Below is a small trained network, with its code and all its weights. Each question gives an input and a class and asks what happens when units are switched off, that is, made to give their printed mean instead of their output.

import numpy as np


def w(rows, s, z=0):
    codes = np.array(rows[::2]) - 128.0
    scale = np.full(codes.shape[1], s)
    scale[-1] = z or s
    return codes * scale


def f(y):
    return y / 2 * (1 + np.tanh(0.7978845608 * (y + 0.044715 * y**3)))


def log_softmax(a):
    a = a - a.max(-1, keepdims=True)
    return a - np.log(np.exp(a).sum(-1, keepdims=True))


def net(x, mask):
    res = np.array(x, float).reshape(1, 8) / 4 @ E
    y = f(res @ A[0][:, :-1].T + A[0][:, -1])
    res = res + np.where(mask, y, B[0][:, -1]) @ B[0][:, :-1]
    return log_softmax(res[-1] @ U[:, :-1].T + U[:, -1])


A, B = {}, {}
E = w([
[121,128,142,49,180,94,79,199,166,102,106],'x0',
[117,126,129,133,123,130,125,130,131,136,125],'x1',
[147,189,142,123,93,152,192,213,107,156,71],'x2',
[100,41,79,39,66,145,146,110,96,162,107],'x3',
[115,61,254,132,248,197,163,104,68,98,73],'x4',
[135,130,127,123,132,125,132,124,125,120,128],'x5',
[203,25,75,188,153,51,138,177,163,155,95],'x6',
[143,135,52,119,212,186,138,129,141,158,130],'x7',
],0.009)
A[0] = w([
[170,110,115,197,78,140,173,90,94,168,164,73],'N0',
[158,160,26,115,240,235,138,108,148,196,157,190],'N1',
[101,56,206,164,219,165,163,109,32,88,44,2],'N2',
[148,170,143,146,107,120,185,208,75,130,41,84],'N3',
[153,162,142,112,102,151,210,171,145,139,86,42],'N4',
[130,107,113,205,99,160,203,70,104,140,130,90],'N5',
[82,66,103,93,98,118,172,104,103,115,49,68],'N6',
[101,52,131,151,163,99,43,54,127,73,202,40],'N7',
[165,206,180,254,196,103,118,146,140,82,148,55],'N8',
[127,62,121,73,103,139,152,117,78,162,131,21],'N9',
[236,7,98,223,131,65,142,163,169,148,46,82],'N10',
[123,94,147,23,160,85,69,221,195,116,97,95],'N11',
[118,113,194,143,65,60,99,109,99,106,108,139],'N12',
],0.0082,0.0071)
B[0] = w([
[160,140,141,144,161,149,104,173,133,113,184,166],'N0',
[140,116,187,107,98,69,159,141,117,131,104,255],'N1',
[110,160,74,213,84,75,115,152,129,72,150,239],'N2',
[159,122,110,134,169,126,83,78,109,189,87,182],'N3',
[159,147,90,124,144,111,70,110,75,160,99,150],'N4',
[171,122,147,114,206,157,111,172,116,115,193,174],'N5',
[106,96,86,91,149,146,181,124,161,147,141,158],'N6',
[177,147,108,128,159,137,76,97,84,202,63,181],'N7',
[70,54,58,9,113,166,159,141,163,148,126,213],'N8',
[102,90,74,51,104,163,135,139,162,123,120,145],'N9',
[103,162,163,103,75,160,121,90,102,83,118,238],'N10',
[162,145,144,146,158,173,115,158,146,121,193,198],'N11',
[158,79,173,103,139,69,178,143,109,130,116,171],'N12',
],0.013,0.011)
U = w([
[69,48,24,54,101,173,168,147,175,139,123,91],'0',
[126,186,2,209,13,19,90,165,156,95,178,114],'1',
[184,139,96,146,166,146,58,67,73,206,34,110],'2',
[169,137,201,135,212,216,121,195,124,83,225,101],'3',
[108,122,166,150,97,146,153,112,148,124,112,252],'4',
[36,226,223,84,58,215,130,44,70,59,114,116],'5',
[160,68,231,114,112,16,213,156,120,134,91,95],'6',
],0.0098,0.022)

Each question gives the input, the list of numbers given to net, and the class t.
The units are the neurons (one row each of A and B). Each row of codes is followed by its name. A weight is (code - 128) times the scale printed after its matrix; where a second scale follows, it is the last column's (A, B and U).
mask holds one flag per neuron, in row order. A switched-off neuron (its flag False) gives its mean, the last column of its row in B, instead of its output. The means were averaged over made-up inputs and are rounded, as every weight is.
A unit's drop is (log p(t) with every unit on - log p(t) with that unit switched off) / (log p(t) with every unit on - log p(t) with every unit switched off).
The circuit of an input: a set's keep is (log p(t) with only the set's units on - log p(t) with every unit switched off) / (log p(t) with every unit on - log p(t) with every unit switched off). Starting from the 12 units with the biggest drops (on a tie, the unit counted first), units are removed one at a time, each time the one whose removal leaves the highest keep (on an exact tie, the one counted first), for as long as the keep stays at least 0.8.
units of the circuit, in order: the units of the circuit, biggest drop first
most important unit: the unit with the biggest drop
k most important neurons: the k neurons with the biggest drops, biggest first
drop of u: that unit's drop, to one decimal
input [-7,-5,-5,2,5,1,-4,0], class 3: units of the circuit, in order : (N5)
input [3,-6,2,0,-5,-5,4,4], class 4: units of the circuit, in order : (N2; N10)
input [6,5,7,-1,0,-3,0,-3], class 2: 2 most important neurons : (N3; N4)
input [8,5,7,7,-3,0,-8,3], class 3: 3 most important neurons : (N11; N8; N10)
input [2,-1,1,-3,-6,-2,7,4], class 5: units of the circuit, in order : (N10; N2)
input [-8,-7,4,6,3,-3,2,4], class 3: 3 most important neurons : (N5; N0; N8)
input [1,4,7,5,-5,4,-2,-3], class 2: 2 most important neurons : (N2; N3)
input [-5,-5,3,5,4,3,6,-3], class 5: 3 most important neurons : (N10; N8; N11)
input [4,2,-8,5,8,4,-2,3], class 1: 2 most important neurons : (N2; N3)
input [-6,6,6,-7,1,4,-7,2], class 0: 2 most important neurons : (N8; N10)
input [-7,7,-2,2,-2,3,8,-2], class 5: 2 most important neurons : (N10; N11)
input [-1,0,-7,-7,-3,-7,-7,-4], class 0: 2 most important neurons : (N8; N10)
input [-1,3,-8,7,-2,-6,6,5], class 2: 2 most important neurons : (N7; N8)
input [3,-4,8,5,-5,-3,-4,-7], class 2: units of the circuit, in order : (N3; N4)
input [5,1,-2,-7,-4,5,2,4], class 0: 2 most important neurons : (N8; N2)
input [7,1,-4,-5,-3,1,3,-8], class 6: most important unit : N12
input [8,2,3,4,-7,-8,-1,-3], class 3: 2 most important neurons : (N11; N2)
input [2,-3,3,6,1,2,-6,-6], class 0: units of the circuit, in order : (N10; N6)
input [7,-5,6,5,5,-4,4,-6], class 3: 4 most important neurons : (N11; N1; N8; N7)
input [-5,0,-1,5,-4,8,1,0], class 0: most important unit : N2
input [2,7,-1,2,-6,8,-2,6], class 4: units of the circuit, in order : (N2; N8)
input [6,-1,7,-2,4,-7,4,-7], class 2: drop of N1 : 0.3
input [3,4,5,4,-2,-2,-4,4], class 2: drop of N10 : 0.9
input [6,-2,-5,-3,-4,7,8,-6], class 5: drop of N11 : 0.0
